Below is a small trained network, with its code and all its weights. Each question gives an input and a class and asks what happens when units are switched off, that is, made to give their printed mean instead of their output.

import numpy as np


def w(rows, s, z=0):
    codes = np.array(rows[::2]) - 128.0
    scale = np.full(codes.shape[1], s)
    scale[-1] = z or s
    return codes * scale


def norm(h):
    return h / np.sqrt((h * h).mean(-1, keepdims=True) + 1e-5)


def f(y):
    return np.maximum(y, 0)


def log_softmax(a):
    a = a - a.max(-1, keepdims=True)
    return a - np.log(np.exp(a).sum(-1, keepdims=True))


def net(x, mask):
    res = np.array(x, float).reshape(1, 4) / 4 @ E
    u = 0
    for l in range(4):
        y = f(norm(res) @ A[l][:, :-1].T + A[l][:, -1])
        res = res + np.where(mask[u : u + 6], y, B[l][:, -1]) @ B[l][:, :-1]
        u += 6
    return log_softmax(norm(res)[-1] @ U[:, :-1].T + U[:, -1])


A, B = {}, {}
E = w([
[127,128,129,128,129],'x0',
[158,145,106,242,248],'x1',
[159,31,102,121,130],'x2',
[93,131,2,132,113],'x3',
],0.0073)
A[0] = w([
[115,250,129,146,161,50],'0.n0',
[99,181,75,130,139,106],'0.n1',
[139,117,173,95,127,3],'0.n2',
[136,173,99,119,159,18],'0.n3',
[115,242,135,125,123,213],'0.n4',
[99,252,149,120,105,92],'0.n5',
],0.015,0.0043)
B[0] = w([
[171,14,134,184,96,228],'0.n0',
[133,143,62,129,98,201],'0.n1',
[156,135,138,91,83,159],'0.n2',
[132,113,121,195,120,153],'0.n3',
[3,161,175,123,131,254],'0.n4',
[199,184,104,59,167,238],'0.n5',
],0.021,0.0076)
A[1] = w([
[251,178,101,142,211,137],'1.n0',
[134,104,224,156,217,4],'1.n1',
[148,151,123,169,185,78],'1.n2',
[172,146,229,111,167,53],'1.n3',
[202,88,243,139,125,116],'1.n4',
[123,128,240,136,133,134],'1.n5',
],0.018,0.0037)
B[1] = w([
[230,162,103,106,222,181],'1.n0',
[144,123,187,250,111,214],'1.n1',
[66,141,85,82,23,163],'1.n2',
[129,92,96,56,206,220],'1.n3',
[175,203,130,192,90,254],'1.n4',
[88,33,168,91,133,231],'1.n5',
],0.023,0.0084)
A[2] = w([
[126,145,87,222,243,76],'2.n0',
[179,161,212,174,74,165],'2.n1',
[111,114,136,249,115,53],'2.n2',
[197,105,90,94,115,45],'2.n3',
[79,144,143,125,92,99],'2.n4',
[116,245,121,124,137,2],'2.n5',
],0.019,0.0023)
B[2] = w([
[167,136,81,102,251,226],'2.n0',
[194,175,224,132,31,254],'2.n1',
[31,81,91,180,213,247],'2.n2',
[156,23,147,96,70,205],'2.n3',
[138,140,90,184,155,165],'2.n4',
[85,164,103,178,64,177],'2.n5',
],0.02,0.0094)
A[3] = w([
[129,122,120,14,218,84],'3.n0',
[74,123,216,214,74,61],'3.n1',
[165,90,212,98,167,90],'3.n2',
[87,221,104,84,94,32],'3.n3',
[153,192,142,161,57,105],'3.n4',
[97,138,190,4,158,2],'3.n5',
],0.017,0.0027)
B[3] = w([
[129,145,185,7,150,242],'3.n0',
[133,56,194,19,99,250],'3.n1',
[78,213,18,197,111,255],'3.n2',
[95,135,90,221,70,196],'3.n3',
[151,218,90,106,146,230],'3.n4',
[27,207,190,94,177,215],'3.n5',
],0.019,0.0067)
U = w([
[43,184,170,27,165,252],'0',
[92,30,241,190,124,158],'1',
[207,182,195,80,9,42],'2',
[235,198,149,224,193,123],'3',
[76,209,51,188,52,178],'4',
[50,64,46,186,240,29],'5',
[146,5,65,85,35,101],'6',
[203,88,61,21,215,120],'7',
],0.016,0.0016)

Each question gives the input, the list of numbers given to net, and the class t.
The units are the neurons (one row each of A and B). Each row of codes is followed by its name. A weight is (code - 128) times the scale printed after its matrix; where a second scale follows, it is the last column's (A, B and U).
mask holds one flag per neuron, layer by layer. A switched-off neuron (its flag False) gives its mean, the last column of its row in B, instead of its output. The means were averaged over made-up inputs and are rounded, as every weight is.
A unit's drop is (log p(t) with every unit on - log p(t) with that unit switched off) / (log p(t) with every unit on - log p(t) with every unit switched off).
The circuit of an input: a set's keep is (log p(t) with only the set's units on - log p(t) with every unit switched off) / (log p(t) with every unit on - log p(t) with every unit switched off). Starting from the 12 units with the biggest drops (on a tie, the unit counted first), units are removed one at a time, each time the one whose removal leaves the highest keep (on an exact tie, the one counted first), for as long as the keep stays at least 0.8.
units of the circuit, in order: the units of the circuit, biggest drop first
unit that matters most: the unit with the biggest drop
top k neurons: the k neurons with the biggest drops, biggest first
k most important neurons of layer l: the k neurons of layer l with the biggest drops, biggest first
input [8,1,-6,-8], class 1: units of the circuit, in order : [1.n5]
input [4,4,-7,-6], class 1: top 3 neurons : [0.n4, 0.n0, 1.n1]
input [-7,6,-1,-5], class 1: top 2 neurons : [0.n5, 2.n2]
input [6,-4,8,1], class 6: top 3 neurons : [0.n5, 1.n4, 0.n0]
input [1,-5,1,6], class 6: top 3 neurons : [0.n4, 1.n4, 2.n1]
input [6,-1,3,-8], class 2: top 4 neurons : [1.n4, 0.n5, 0.n4, 0.n2]
input [0,-4,-7,1], class 4: 3 most important neurons of layer 1 : [1.n5, 1.n3, 1.n0]
input [-7,0,-3,6], class 4: 4 most important neurons of layer 2 : [2.n2, 2.n0, 2.n5, 2.n3]
input [5,2,5,1], class 7: top 3 neurons : [0.n0, 0.n4, 1.n0]
input [-1,1,7,6], class 7: 3 most important neurons of layer 1 : [1.n5, 1.n2, 1.n1]
input [-5,5,2,3], class 7: top 2 neurons : [0.n4, 1.n0]
input [7,-4,1,7], class 6: top 3 neurons : [0.n4, 1.n1, 1.n4]
input [3,-1,3,2], class 6: top 3 neurons : [0.n5, 1.n5, 1.n1]
input [-7,4,-1,1], class 5: unit that matters most : 0.n1
input [5,-6,8,-3], class 2: top 2 neurons : [0.n4, 0.n5]
input [2,5,-6,-8], class 1: 2 most important neurons of layer 0 : [0.n4, 0.n0]
input [-2,-6,1,0], class 2: 3 most important neurons of layer 0 : [0.n4, 0.n1, 0.n5]
input [6,-7,7,6], class 6: 3 most important neurons of layer 2 : [2.n0, 2.n1, 2.n2]
input [1,-2,-6,3], class 4: 2 most important neurons of layer 0 : [0.n4, 0.n1]
input [-7,-3,2,2], class 6: 3 most important neurons of layer 0 : [0.n5, 0.n0, 0.n4]
